Here is a tiny trained network, its code and every weight. The questions are about switching its units off for an input and a class, where a switched-off unit gives its printed mean instead of its output.

import numpy as np


def w(rows, s, z=0):
    codes = np.array(rows[::2]) - 128.0
    scale = np.full(codes.shape[1], s)
    scale[-1] = z or s
    return codes * scale


def f(y):
    return y / 2 * (1 + np.tanh(0.7978845608 * (y + 0.044715 * y**3)))


def log_softmax(a):
    a = a - a.max(-1, keepdims=True)
    return a - np.log(np.exp(a).sum(-1, keepdims=True))


def net(x, mask):
    res = np.array(x, float).reshape(1, 4) / 4 @ E
    y = f(res @ A[0][:, :-1].T + A[0][:, -1])
    res = res + np.where(mask, y, B[0][:, -1]) @ B[0][:, :-1]
    return log_softmax(res[-1] @ U[:, :-1].T + U[:, -1])


A, B = {}, {}
E = w([
[184,107,225,189],'x0',
[30,53,196,104],'x1',
[199,69,141,38],'x2',
[134,1,47,177],'x3',
],0.0084)
A[0] = w([
[118,160,173,96,117],'n1',
[244,142,83,83,92],'n2',
[56,142,131,181,112],'n3',
[123,94,114,147,255],'n4',
[163,106,150,49,97],'n5',
[140,72,96,155,111],'n6',
[79,152,199,77,114],'n7',
[185,93,118,62,91],'n8',
[122,76,73,194,116],'n9',
[99,159,177,97,81],'n10',
[185,123,186,170,96],'n11',
[138,91,213,176,150],'n12',
[133,81,93,143,121],'n13',
[147,184,25,94,116],'n14',
[111,163,172,94,122],'n15',
[49,156,112,187,84],'n16',
[177,91,80,154,90],'n17',
[88,139,67,77,124],'n18',
[139,51,105,200,123],'n19',
[125,78,106,150,107],'n20',
[95,55,105,166,168],'n21',
[70,42,153,134,93],'n22',
[123,163,104,219,103],'n23',
[126,171,159,82,96],'n24',
[166,94,140,75,81],'n25',
[101,72,84,146,93],'n26',
[152,106,194,166,99],'n27',
[171,84,141,79,96],'n28',
[220,149,122,174,82],'n29',
[66,155,79,61,144],'n30',
[170,132,220,175,118],'n31',
[82,75,181,87,79],'n32',
[81,159,109,197,95],'n33',
[69,140,93,70,108],'n34',
[141,73,103,146,117],'n35',
[99,141,133,224,142],'n36',
[151,73,93,155,113],'n37',
[151,80,167,86,82],'n38',
[154,176,83,185,80],'n39',
[168,199,134,100,115],'n40',
[203,150,123,172,102],'n41',
[75,137,77,76,133],'n42',
[55,97,157,99,98],'n43',
[116,126,92,68,101],'n44',
[108,163,105,196,110],'n45',
],0.011,0.0046)
B[0] = w([
[110,171,85,168,182],'n1',
[2,88,128,106,253],'n2',
[84,86,179,38,207],'n3',
[160,157,85,106,232],'n4',
[87,164,204,86,197],'n5',
[131,190,138,160,202],'n6',
[89,180,42,185,228],'n7',
[72,138,221,74,207],'n8',
[132,166,134,134,239],'n9',
[108,154,110,166,178],'n10',
[164,124,216,162,193],'n11',
[203,76,179,160,238],'n12',
[131,182,141,146,191],'n13',
[154,51,145,212,253],'n14',
[115,191,78,169,188],'n15',
[99,120,209,66,212],'n16',
[75,171,104,146,202],'n17',
[195,117,249,161,206],'n18',
[130,187,141,138,253],'n19',
[105,197,109,153,181],'n20',
[132,153,94,131,251],'n21',
[79,130,61,178,232],'n22',
[77,100,169,84,203],'n23',
[103,178,117,165,179],'n24',
[51,140,220,64,175],'n25',
[122,173,129,169,202],'n26',
[185,105,213,176,188],'n27',
[95,143,199,76,189],'n28',
[102,56,133,183,207],'n29',
[212,111,223,181,233],'n30',
[167,127,182,142,228],'n31',
[47,65,82,137,210],'n32',
[107,143,221,55,199],'n33',
[175,94,193,194,196],'n34',
[119,192,125,140,194],'n35',
[132,122,169,80,223],'n36',
[128,189,141,154,207],'n37',
[97,107,162,108,179],'n38',
[25,89,116,100,190],'n39',
[69,178,50,185,204],'n40',
[124,60,113,179,195],'n41',
[206,92,247,179,209],'n42',
[94,51,70,180,205],'n43',
[148,117,195,125,170],'n44',
[83,107,178,71,189],'n45',
],0.0074,0.0056)
U = w([
[136,249,106,156,99],'0',
[222,89,164,152,79],'1',
[100,131,155,17,105],'2',
[98,68,88,153,149],'3',
[193,130,92,102,235],'4',
[199,125,44,39,1],'5',
[202,129,41,22,13],'6',
],0.017,0.014)

Each question gives the input, the list of numbers given to net, and the class t.
The units are the neurons (one row each of A and B). Each row of codes is followed by its name. A weight is (code - 128) times the scale printed after its matrix; where a second scale follows, it is the last column's (A, B and U).
mask holds one flag per neuron, in row order. A switched-off neuron (its flag False) gives its mean, the last column of its row in B, instead of its output. The means were averaged over made-up inputs and are rounded, as every weight is.
A unit's drop is (log p(t) with every unit on - log p(t) with that unit switched off) / (log p(t) with every unit on - log p(t) with every unit switched off).
The circuit of an input: a set's keep is (log p(t) with only the set's units on - log p(t) with every unit switched off) / (log p(t) with every unit on - log p(t) with every unit switched off). Starting from the 12 units with the biggest drops (on a tie, the unit counted first), units are removed one at a time, each time the one whose removal leaves the highest keep (on an exact tie, the one counted first), for as long as the keep stays at least 0.8.
circuit, biggest first: the units of the circuit, biggest drop first
most important unit: the unit with the biggest drop
k most important neurons: the k neurons with the biggest drops, biggest first
drop of u: that unit's drop, to one decimal
input [5,-8,8,-5], class 2: circuit, biggest first => n2
input [-5,-3,5,2], class 1: circuit, biggest first => n14, n18
input [-7,6,2,6], class 1: circuit, biggest first => n42, n18
input [6,8,1,-5], class 3: circuit, biggest first => n32, n7
input [6,-8,4,-5], class 3: circuit, biggest first => n2, n29
input [5,-5,-4,-4], class 1: 2 most important neurons => n31, n11
input [-6,-8,5,1], class 3: 2 most important neurons => n2, n14
input [6,3,1,-6], class 0: 3 most important neurons => n7, n15, n1
input [-4,7,-5,-5], class 3: 2 most important neurons => n43, n7
input [-4,-8,6,4], class 3: 2 most important neurons => n14, n2
input [3,0,-3,-1], class 4: drop of n42 => 0.2
input [-7,-3,-8,-4], class 2: drop of n23 => 0.1
input [-2,-1,-5,4], class 2: drop of n16 => 0.1
input [-5,-4,5,-1], class 1: most important unit => n14
